x =
[[152 135 132 131 128 121 135 134 152 125 128 133 121 130 144]
 [135 133 123 125 126 122 124 124 123 127 128 121 134 136 134]
 [110 127 122 127 129 128 130 122 101 131 130 125 134 109 122]
 [132 128 123 129 117 127 122 138 121 130 131 133 142 137 122]
 [147 124 128 127 127 131 130 115 146 130 128 137 132 101 145]
 [136 127 128 133 129 130 120 131 124 126 127 131 135 150 147]]
Rows and columns are counted from 1.
row 1 col 1 -> 152
row 2 col 11 -> 128
row 5 col 2 -> 124
row 2 col 4 -> 125
row 3 col 4 -> 127
row 1 col 15 -> 144
row 2 col 3 -> 123
row 5 col 14 -> 101
row 3 col 8 -> 122
row 3 col 1 -> 110
row 6 col 3 -> 128
row 6 col 2 -> 127
row 3 col 14 -> 109
row 5 col 1 -> 147
row 2 col 1 -> 135
row 3 col 5 -> 129
row 5 col 15 -> 145
row 3 col 15 -> 122
row 6 col 6 -> 130
row 3 col 11 -> 130
row 3 col 10 -> 131
row 1 col 8 -> 134
row 3 col 7 -> 130
row 2 col 12 -> 121
row 1 col 13 -> 121
row 2 col 8 -> 124
row 4 col 8 -> 138
row 4 col 11 -> 131
row 6 col 4 -> 133
row 1 col 14 -> 130

X =
[[123 104 125 113 155 128 135 133 149 114 140 125 119 121 142 143]
 [123 104 125 113 123 128 110 124 149 114 111 125 134 121 142 149]
 [123  98 137 113 123 128 135 110 140 114 111 125 119 121 142 143]]
Indices start at 1.
row 1 col 1	123
row 3 col 1	123
row 1 col 16	143
row 3 col 4	113
row 2 col 11	111
row 2 col 14	121
row 1 col 14	121
row 2 col 9	149
row 1 col 11	140
row 2 col 3	125
row 2 col 16	149
row 3 col 9	140
row 2 col 7	110
row 3 col 8	110

W =
[[139 139 101 121 131 109 119 134]
 [137 136 113 123 133 136 139 122]
 [135 123 139 121 127 131 138 116]
 [139 140 122 133 133 126 123 136]
 [123 125 119 127 131 123 123 128]
 [118 125 128 138 121 135 130 127]
 [100 114 108 140 119 121 124 129]
 [122 119 136 114 128 125 129 118]
 [119 133 125 129 123 126 127 127]
 [116 121 122 139 120 144 140 107]
 [138 129 120 138 129 133 128 132]
 [136 129 120 139 128 129 126 128]
 [126 129 133 127 127 127 123 124]
 [116 128 132 136 122 142 139 113]
 [124 127 124 133 127 126 126 129]]
Rows and columns are counted from 1.
(1, 1) -> 139
(5, 1) -> 123
(3, 2) -> 123
(12, 7) -> 126
(12, 2) -> 129
(3, 8) -> 116
(9, 4) -> 129
(6, 5) -> 121
(11, 2) -> 129
(4, 7) -> 123
(5, 5) -> 131
(2, 8) -> 122
(6, 3) -> 128
(3, 6) -> 131
(2, 1) -> 137
(14, 5) -> 122
(4, 6) -> 126
(12, 1) -> 136
(12, 5) -> 128
(14, 8) -> 113
(15, 6) -> 126
(10, 2) -> 121
(12, 8) -> 128
(7, 2) -> 114
(4, 2) -> 140
(10, 1) -> 116
(12, 4) -> 139
(15, 2) -> 127
(11, 1) -> 138
(4, 4) -> 133
(13, 5) -> 127
(9, 1) -> 119

data =
[[136 141 139 149]
 [127 114 120 106]
 [126 141 140 145]]
Indices start at 1.
(1, 1)	136
(2, 2)	114
(3, 4)	145
(2, 1)	127
(1, 4)	149

m =
[[118 135 140 120 124 126 125 137 142 141 142]
 [142 126 136 124 123 136 115 120 133 140 112]
 [134 120 122 132 117 138 107 123 117 129 121]
 [108 127 120 126 118 130 115 133 126 125 144]
 [129 121 117 140 121 131 118 134 108 121 136]
 [131 120 120 128 121 136 112 114 123 124 111]
 [149 123 125 141 130 131 129 127 112 126 120]
 [103 127 117 121 125 127 125 123 132 116 132]]
Indices start at 1.
(1, 1)	118
(5, 9)	108
(2, 9)	133
(1, 5)	124
(3, 6)	138
(1, 11)	142
(7, 1)	149
(6, 11)	111
(5, 3)	117
(6, 8)	114
(1, 3)	140
(8, 10)	116
(4, 3)	120
(3, 9)	117
(5, 4)	140
(7, 6)	131
(4, 8)	133
(3, 8)	123
(7, 4)	141
(1, 9)	142
(6, 7)	112
(7, 11)	120
(7, 10)	126
(2, 5)	123
(3, 5)	117
(4, 9)	126

A =
[[125 135 130 135 132 129 136 120]
 [128 138 141 118 118 131 130 138]
 [110 119 111 110 145 102 111 133]
 [127 121 141 137 102 136 133 138]
 [119 112 107 121 141 110 118 115]
 [145 148 150 123 153 144 143 128]
 [115 110 115 142 120 120 129 133]
 [132 119 110 128 153 117 122 119]
 [126 143 133 121 139 125 135 113]
 [128 122 114 108 141 111 113 150]
 [131 141 123 124 154 119 134 121]
 [141 133 145 133 117 149 141 119]]
Indices start at 1.
row 1 col 1 = 125
row 5 col 6 = 110
row 9 col 6 = 125
row 9 col 5 = 139
row 11 col 1 = 131
row 2 col 3 = 141
row 1 col 5 = 132
row 2 col 5 = 118
row 8 col 2 = 119
row 12 col 8 = 119
row 2 col 1 = 128
row 11 col 3 = 123
row 10 col 8 = 150
row 1 col 8 = 120
row 7 col 4 = 142
row 5 col 2 = 112
row 9 col 2 = 143
row 6 col 6 = 144
row 9 col 4 = 121
row 3 col 5 = 145
row 4 col 1 = 127
row 6 col 4 = 123
row 9 col 7 = 135
row 9 col 8 = 113
row 7 col 3 = 115
row 3 col 6 = 102
row 5 col 5 = 141
row 5 col 4 = 121
row 12 col 5 = 117
row 6 col 3 = 150
row 2 col 4 = 118
row 3 col 2 = 119
row 1 col 7 = 136

grid =
[[134 131 140 140 133 135 122 144 134 128 127]
 [116 126 129 123 134 122 147 133 122 122 117]
 [129 128 123 113 127 124 133 111 135 131 115]
 [130 127 131 122 122 127 144 138 126 118 144]
 [135 131 133 117 124 133 134 121 124 122 150]
 [124 129 117 119 126 124 132 117 112 126 139]
 [131 120 122 140 116 121 130 138 141 128 138]
 [135 129 145 134 130 139 123 140 130 121 139]
 [127 134 139 139 134 137 123 135 114 128 150]
 [120 123 111 128 128 115 135 137 125 125 111]
 [122 128 126 112 132 124 142 115 127 127 116]
 [134 131 127 113 130 128 131 118 138 130 110]
 [120 133 125 121 135 129 128 117 107 128 132]
 [126 129 118 135 120 123 131 131 120 131 150]
 [120 122 130 142 133 126 119 128 136 136 107]
 [124 129 122 122 127 127 129 123 110 123 142]]
Indices start at 1.
row 1 col 1 -> 134
row 1 col 10 -> 128
row 3 col 1 -> 129
row 3 col 8 -> 111
row 10 col 10 -> 125
row 7 col 3 -> 122
row 16 col 5 -> 127
row 9 col 10 -> 128
row 12 col 4 -> 113
row 11 col 6 -> 124
row 11 col 5 -> 132
row 7 col 5 -> 116
row 6 col 6 -> 124
row 16 col 6 -> 127
row 12 col 10 -> 130
row 16 col 8 -> 123
row 7 col 1 -> 131
row 5 col 7 -> 134
row 14 col 3 -> 118
row 1 col 7 -> 122
row 8 col 3 -> 145
row 11 col 3 -> 126
row 6 col 1 -> 124
row 9 col 8 -> 135
row 1 col 11 -> 127
row 12 col 1 -> 134
row 11 col 4 -> 112
row 6 col 5 -> 126
row 3 col 6 -> 124
row 4 col 7 -> 144
row 15 col 5 -> 133
row 8 col 11 -> 139
row 2 col 1 -> 116
